Below is a small trained network, with its code and all its weights. Each question gives an input and a target symbol and asks what happens when units are switched off, that is, made to give their printed mean instead of their output.

import numpy as np


def w(rows, s, z=0):
    codes = np.array(rows[::2]) - 128.0
    scale = np.full(codes.shape[1], s)
    scale[-1] = z or s
    return codes * scale


def norm(h):
    return h / np.sqrt((h * h).mean(-1, keepdims=True) + 1e-5)


def f(y):
    return y / 2 * (1 + np.tanh(0.7978845608 * (y + 0.044715 * y**3)))


def softmax(a):
    e = np.exp(a - a.max(-1, keepdims=True))
    return e / e.sum(-1, keepdims=True)


def log_softmax(a):
    a = a - a.max(-1, keepdims=True)
    return a - np.log(np.exp(a).sum(-1, keepdims=True))


def net(x, mask):
    ids = ['ΘΠβγψω'.index(c) for c in x.split()]
    T = len(ids)
    res = E[ids] + P[:T]
    r = norm(res)
    for j in range(3):
        rows = slice(3 * j, 3 * j + 3)
        q, k, v = (r @ M[0][rows].T for M in (Q, K, V))
        z = softmax(np.where(np.tri(T) > 0, q @ k.T / 3**0.5, -1e9)) @ v
        o = O[0][rows]
        res = res + np.where(mask[j], z, o[:, -1]) @ o[:, :-1]
    y = f(norm(res) @ A[0][:, :-1].T + A[0][:, -1])
    res = res + np.where(mask[3:19], y, B[0][:, -1]) @ B[0][:, :-1]
    return log_softmax(norm(res)[-1] @ U[:, :-1].T + U[:, -1])


Q, K, V, O, A, B = {}, {}, {}, {}, {}, {}
E = w([
[177,115,166,135,139,8,100,119],'Θ',
[158,196,82,90,149,198,150,156],'Π',
[194,127,186,227,167,117,110,189],'β',
[156,148,106,166,85,55,178,62],'γ',
[156,132,54,101,134,159,97,30],'ψ',
[253,108,151,86,185,173,74,127],'ω',
],0.016)
P = w([
[80,71,123,42,184,46,159,132],'0',
[16,75,236,99,128,121,102,56],'1',
[104,141,94,142,146,34,120,139],'2',
[82,128,207,131,1,162,78,98],'3',
[133,180,70,196,91,83,78,150],'4',
[181,233,230,171,46,168,125,82],'5',
],0.0093)
Q[0] = w([
[88,96,161,123,173,206,198,116],'head 0',
[187,164,33,82,128,120,87,205],'head 0',
[118,116,55,169,121,142,130,197],'head 0',
[58,162,115,165,69,158,254,120],'head 1',
[144,131,23,41,106,19,127,25],'head 1',
[145,125,73,61,203,229,132,61],'head 1',
[123,143,204,102,86,109,33,57],'head 2',
[97,135,47,170,170,161,169,176],'head 2',
[135,157,57,58,145,170,158,152],'head 2',
],0.01)
K[0] = w([
[117,153,138,93,153,132,176,148],'head 0',
[168,103,116,144,103,123,105,117],'head 0',
[144,111,107,155,106,108,109,150],'head 0',
[47,195,115,196,92,137,255,135],'head 1',
[134,118,101,81,90,74,117,38],'head 1',
[144,126,82,104,150,208,108,103],'head 1',
[156,94,159,150,123,97,100,139],'head 2',
[128,147,176,91,162,171,143,218],'head 2',
[131,116,140,98,89,148,170,146],'head 2',
],0.013)
V[0] = w([
[205,149,13,48,212,36,249,193],'head 0',
[165,250,182,93,18,110,145,109],'head 0',
[151,114,166,109,99,244,219,113],'head 0',
[186,243,132,215,105,145,12,37],'head 1',
[224,217,254,163,103,195,221,165],'head 1',
[133,157,74,50,200,233,125,162],'head 1',
[152,174,115,154,98,202,125,181],'head 2',
[248,175,161,182,59,109,134,46],'head 2',
[82,23,136,139,114,59,148,10],'head 2',
],0.0049)
O[0] = w([
[169,105,106,152,208,172,193,148,211],'head 0',
[179,142,86,105,78,79,216,101,138],'head 0',
[175,120,106,86,179,124,94,46,63],'head 0',
[116,71,140,1,205,103,130,173,254],'head 1',
[52,41,168,132,168,115,119,71,162],'head 1',
[87,154,121,138,82,60,113,146,133],'head 1',
[185,128,106,167,128,112,120,84,22],'head 2',
[39,120,122,236,113,125,122,129,206],'head 2',
[137,100,139,85,79,156,88,93,215],'head 2',
],0.0083,0.0033)
A[0] = w([
[180,139,191,200,74,135,97,73,185],'neuron 0',
[151,125,65,245,159,165,118,166,57],'neuron 1',
[183,155,194,118,63,199,104,100,50],'neuron 2',
[35,72,136,106,129,82,96,93,132],'neuron 3',
[38,145,180,173,95,203,100,85,128],'neuron 4',
[183,70,190,142,160,181,132,89,251],'neuron 5',
[150,154,143,123,106,140,202,99,142],'neuron 6',
[123,133,193,101,114,103,116,157,138],'neuron 7',
[155,41,121,176,190,116,98,162,72],'neuron 8',
[155,137,183,159,86,204,62,121,80],'neuron 9',
[75,20,146,53,175,156,87,97,95],'neuron 10',
[176,219,107,194,117,114,105,127,89],'neuron 11',
[139,166,119,189,143,215,39,133,41],'neuron 12',
[151,156,163,139,151,217,97,95,138],'neuron 13',
[130,113,145,126,129,164,91,152,53],'neuron 14',
[56,110,147,204,161,182,94,158,213],'neuron 15',
],0.011,0.0029)
B[0] = w([
[132,226,1,108,125,129,108,73,188],'neuron 0',
[145,188,107,175,181,203,95,112,160],'neuron 1',
[154,226,128,173,106,21,40,220,174],'neuron 2',
[126,4,207,141,136,182,216,170,191],'neuron 3',
[107,134,64,70,229,138,114,86,190],'neuron 4',
[60,139,139,116,112,92,98,126,247],'neuron 5',
[167,134,137,157,115,67,46,164,162],'neuron 6',
[104,177,43,123,124,211,157,158,190],'neuron 7',
[75,119,135,110,76,160,144,88,200],'neuron 8',
[220,172,37,161,142,65,66,174,174],'neuron 9',
[82,60,181,136,193,172,228,6,254],'neuron 10',
[137,16,183,139,97,189,128,75,170],'neuron 11',
[210,82,102,192,104,121,113,163,140],'neuron 12',
[117,146,69,139,91,81,150,198,173],'neuron 13',
[164,188,146,144,85,122,210,148,144],'neuron 14',
[215,160,119,64,54,59,98,114,172],'neuron 15',
],0.0076,0.0079)
U = w([
[69,175,208,161,98,135,45,138,196],'Θ',
[151,118,62,254,242,243,177,128,25],'Π',
[104,191,19,21,182,68,106,80,31],'β',
[209,82,149,176,109,22,219,107,103],'γ',
[54,63,84,159,71,161,194,230,148],'ψ',
[74,65,147,123,166,204,164,2,251],'ω',
],0.0073,0.0027)

Each question gives the input, a string of symbols that net reads in full, and the target symbol t.
The units are the heads (3 rows each of Q, K, V and O) and the neurons (one row each of A and B). Each row of codes is followed by its name. A weight is (code - 128) times the scale printed after its matrix; where a second scale follows, it is the last column's (O, A, B and U).
mask holds one flag per unit, heads first, then neurons. A switched-off unit (its flag False) gives its mean, the last column of its rows in O or B, instead of its output. The means were averaged over made-up inputs and are rounded, as every weight is.
A unit's drop is (log p(t) with every unit on - log p(t) with that unit switched off) / (log p(t) with every unit on - log p(t) with every unit switched off).
The circuit of an input: a set's keep is (log p(t) with only the set's units on - log p(t) with every unit switched off) / (log p(t) with every unit on - log p(t) with every unit switched off). Starting from the 12 units with the biggest drops (on a tie, the unit counted first), units are removed one at a time, each time the one whose removal leaves the highest keep (on an exact tie, the one counted first), for as long as the keep stays at least 0.8.
units of the circuit, in order: the units of the circuit, biggest drop first
most important unit: the unit with the biggest drop
k most important neurons: the k neurons with the biggest drops, biggest first
heads that matter: for each layer, one digit per head in row order, 1 if its drop is at least 0.15 and else 0, layers parted by /
input ω β ω, target Θ: 2 most important neurons => [neuron 10; neuron 3]
input Π Π ψ ω Θ Θ, target β: heads that matter => 000
input Θ Π Θ, target Π: heads that matter => 110
input ψ ω ψ Π ψ, target Π: most important unit => neuron 1
input ψ Π Θ Π Θ, target Π: units of the circuit, in order => [head 1; neuron 1; head 0]
input Π Π Θ ψ β Π, target Θ: units of the circuit, in order => [head 1; neuron 6; neuron 10]
input ω ψ Θ ψ, target β: heads that matter => 010
input ψ γ β Π γ, target Π: units of the circuit, in order => [head 1; neuron 1]
input Π Π Θ Π, target Θ: 3 most important neurons => [neuron 10; neuron 6; neuron 0]
input Π Π ω β Π, target ω: heads that matter => 111
input ω Π ω, target Π: units of the circuit, in order => [head 0; head 1]
input ω Θ ψ Θ, target β: heads that matter => 010
input ω β β Π β Θ, target ω: heads that matter => 010
input β β ψ Π ψ, target Π: most important unit => head 2
input Π ψ Π ψ Π Π, target γ: heads that matter => 101
input β Π Θ ψ Π, target ψ: heads that matter => 110
input β Θ γ ω Π γ, target β: heads that matter => 001
input ω γ ω, target γ: heads that matter => 111
input Π ω Π, target ω: heads that matter => 110
input Θ Θ ω Π Θ ω, target β: units of the circuit, in order => [neuron 0]
input Π Θ Π, target ψ: 2 most important neurons => [neuron 10; neuron 11]
input Π ω ω ψ Θ, target ψ: 2 most important neurons => [neuron 10; neuron 7]
